[[ 4.46 -3.16 -2.09 -2.68  4.04]
 [-7.22 -0.41 -1.08 -6.32 -4.91]
 [ 2.44 -6.03 -2.24 -1.41 -3.14]
 [-4.16 -2.14  0.06  5.95 -1.75]]
|
[[-0.41 -1.08]
 [-6.03 -2.24]]

[[-0.59 -0.04  1.35  0.84  0.98]
 [ 5.66  2.22  0.16 -1.03 -2.12]
 [ 4.38  2.83  0.99  0.04 -3.38]
 [-3.13 -2.39 -0.65  0.15 -1.13]
 [-4.27 -1.79 -0.70 -0.29  0.34]]
|
[[2.22 0.16]
 [2.83 0.99]]

[[-5.69 -3.71 -3.95 -3.38 -1.05]
 [ 4.18  1.21 -1.83 -0.89  2.40]
 [-1.63  1.39  1.75 -0.48  1.14]]
|
[[ 1.21 -1.83]
 [ 1.39  1.75]]

[[ 1.90 -6.55  1.17]
 [ 5.73 -1.75  0.79]
 [-6.53 -0.50  3.29]]
|
[[-1.75  0.79]
 [-0.50  3.29]]

[[ 0.55 -2.24 -1.53 -0.01]
 [ 0.96  1.09  0.19  0.39]
 [ 1.95 -0.04  0.29 -0.85]
 [ 0.62 -0.54 -0.25  1.33]
 [-0.10 -6.91 -4.54  0.77]]
|
[[ 1.09  0.19]
 [-0.04  0.29]]

[[ 4.56 -5.13  5.39]
 [-3.88  4.36 -4.58]
 [ 0.92 -1.03  1.09]]
|
[[ 4.36 -4.58]
 [-1.03  1.09]]

[[ 4.20 -1.02 -2.98 -5.30]
 [ 2.00 -1.41  1.52  0.58]
 [-2.45  5.19 -2.03  2.82]
 [ 0.20  0.26  0.20 -0.90]]
|
[[-1.41  1.52]
 [ 5.19 -2.03]]
